Below are the code and all the weights of a small trained network. Each question names an input and a class and asks about switching units off, where a switched-off unit gives its printed mean instead of its output.

import numpy as np


def w(rows, s, z=0):
    codes = np.array(rows[::2]) - 128.0
    scale = np.full(codes.shape[1], s)
    scale[-1] = z or s
    return codes * scale


def f(y):
    return np.maximum(y, 0)


def log_softmax(a):
    a = a - a.max(-1, keepdims=True)
    return a - np.log(np.exp(a).sum(-1, keepdims=True))


def net(x, mask):
    res = np.array(x, float).reshape(1, 4) / 4 @ E
    y = f(res @ A[0][:, :-1].T + A[0][:, -1])
    res = res + np.where(mask, y, B[0][:, -1]) @ B[0][:, :-1]
    return log_softmax(res[-1] @ U[:, :-1].T + U[:, -1])


A, B = {}, {}
E = w([
[166,34,69,178],'x0',
[2,96,165,180],'x1',
[198,128,231,193],'x2',
[132,59,171,44],'x3',
],0.0064)
A[0] = w([
[145,133,117,121,104],'n0',
[115,151,151,101,101],'n1',
[142,49,86,140,87],'n2',
[127,126,125,126,255],'n3',
[205,159,111,65,78],'n4',
[106,184,57,161,99],'n5',
[56,96,148,162,86],'n6',
[90,194,169,85,78],'n7',
[114,176,170,67,125],'n8',
[99,201,156,94,78],'n9',
[119,124,134,109,254],'n10',
[150,126,155,144,96],'n11',
[114,104,86,94,134],'n12',
[128,18,170,6,113],'n13',
[159,118,162,164,111],'n14',
[166,126,188,158,98],'n15',
[157,82,81,175,72],'n16',
[222,148,92,86,120],'n17',
[129,159,126,131,194],'n18',
[67,60,182,111,111],'n19',
[79,115,52,68,84],'n20',
[147,109,146,74,92],'n21',
[142,27,92,153,122],'n22',
[108,165,144,87,116],'n23',
[119,133,106,116,93],'n24',
[161,120,184,155,103],'n25',
[160,103,204,158,85],'n26',
[141,156,91,183,85],'n27',
[134,184,92,193,164],'n28',
[101,114,139,138,99],'n29',
[104,131,87,108,74],'n30',
[62,147,144,178,104],'n31',
[159,137,114,115,104],'n32',
[137,60,98,149,92],'n33',
[70,86,144,152,97],'n34',
[95,132,70,66,117],'n35',
],0.015,0.006)
B[0] = w([
[126,132,119,116,140],'n0',
[142,132,145,108,156],'n1',
[159,134,166,95,185],'n2',
[156,25,123,209,222],'n3',
[123,128,70,87,210],'n4',
[109,212,129,139,185],'n5',
[128,112,85,92,183],'n6',
[163,135,164,82,193],'n7',
[168,117,162,110,203],'n8',
[159,147,164,83,187],'n9',
[148,46,126,186,222],'n10',
[99,140,138,120,151],'n11',
[97,118,143,139,178],'n12',
[138,254,111,163,255],'n13',
[89,131,147,120,174],'n14',
[74,134,151,124,185],'n15',
[161,136,154,90,178],'n16',
[125,97,68,98,233],'n17',
[150,104,127,153,182],'n18',
[131,153,67,116,192],'n19',
[56,113,158,123,203],'n20',
[122,181,109,131,169],'n21',
[178,112,168,101,212],'n22',
[152,129,151,110,176],'n23',
[110,135,136,120,140],'n24',
[81,126,150,127,181],'n25',
[68,130,156,121,192],'n26',
[134,193,125,128,164],'n27',
[143,205,113,146,207],'n28',
[126,128,112,113,145],'n29',
[89,140,141,116,153],'n30',
[129,140,78,97,190],'n31',
[125,127,110,110,155],'n32',
[157,123,155,99,176],'n33',
[128,115,89,102,175],'n34',
[75,106,154,128,202],'n35',
],0.054,0.0081)
U = w([
[117,97,17,50,139],'0',
[202,120,228,59,142],'1',
[2,119,193,122,148],'2',
[142,224,110,180,133],'3',
[165,60,120,224,255],'4',
[131,109,136,149,73],'5',
[121,108,136,132,82],'6',
[126,104,134,120,87],'7',
],0.0085,0.0067)

Each question gives the input, the list of numbers given to net, and the class t.
The units are the neurons (one row each of A and B). Each row of codes is followed by its name. A weight is (code - 128) times the scale printed after its matrix; where a second scale follows, it is the last column's (A, B and U).
mask holds one flag per neuron, in row order. A switched-off neuron (its flag False) gives its mean, the last column of its row in B, instead of its output. The means were averaged over made-up inputs and are rounded, as every weight is.
A unit's drop is (log p(t) with every unit on - log p(t) with that unit switched off) / (log p(t) with every unit on - log p(t) with every unit switched off).
The circuit of an input: a set's keep is (log p(t) with only the set's units on - log p(t) with every unit switched off) / (log p(t) with every unit on - log p(t) with every unit switched off). Starting from the 12 units with the biggest drops (on a tie, the unit counted first), units are removed one at a time, each time the one whose removal leaves the highest keep (on an exact tie, the one counted first), for as long as the keep stays at least 0.8.
units of the circuit, in order: the units of the circuit, biggest drop first
unit that matters most: the unit with the biggest drop
k most important neurons: the k neurons with the biggest drops, biggest first
drop when u is switched off: that unit's drop, to one decimal
input [5,3,-7,7], class 2: unit that matters most : n20
input [-5,2,8,8], class 2: 2 most important neurons : n26, n15
input [-6,6,-3,-2], class 0: 2 most important neurons : n31, n6
input [-6,5,1,-2], class 1: 4 most important neurons : n17, n7, n9, n4
input [5,5,-1,6], class 3: 3 most important neurons : n13, n19, n17
input [2,2,6,7], class 3: 3 most important neurons : n13, n19, n20
input [-3,-5,-6,-7], class 3: 3 most important neurons : n5, n28, n26
input [6,-1,-3,-6], class 1: 3 most important neurons : n13, n16, n22
input [-7,8,6,-8], class 0: 4 most important neurons : n31, n13, n6, n34
input [2,-6,2,-6], class 0: 3 most important neurons : n13, n17, n4
input [8,0,-6,-8], class 1: 4 most important neurons : n13, n22, n16, n2
input [6,-6,8,-1], class 2: drop when n26 is switched off : 0.2
input [7,2,0,5], class 1: drop when n22 is switched off : 1.0
input [-4,1,3,7], class 3: units of the circuit, in order : n13
input [-5,-7,-1,6], class 0: drop when n17 is switched off : 2.8
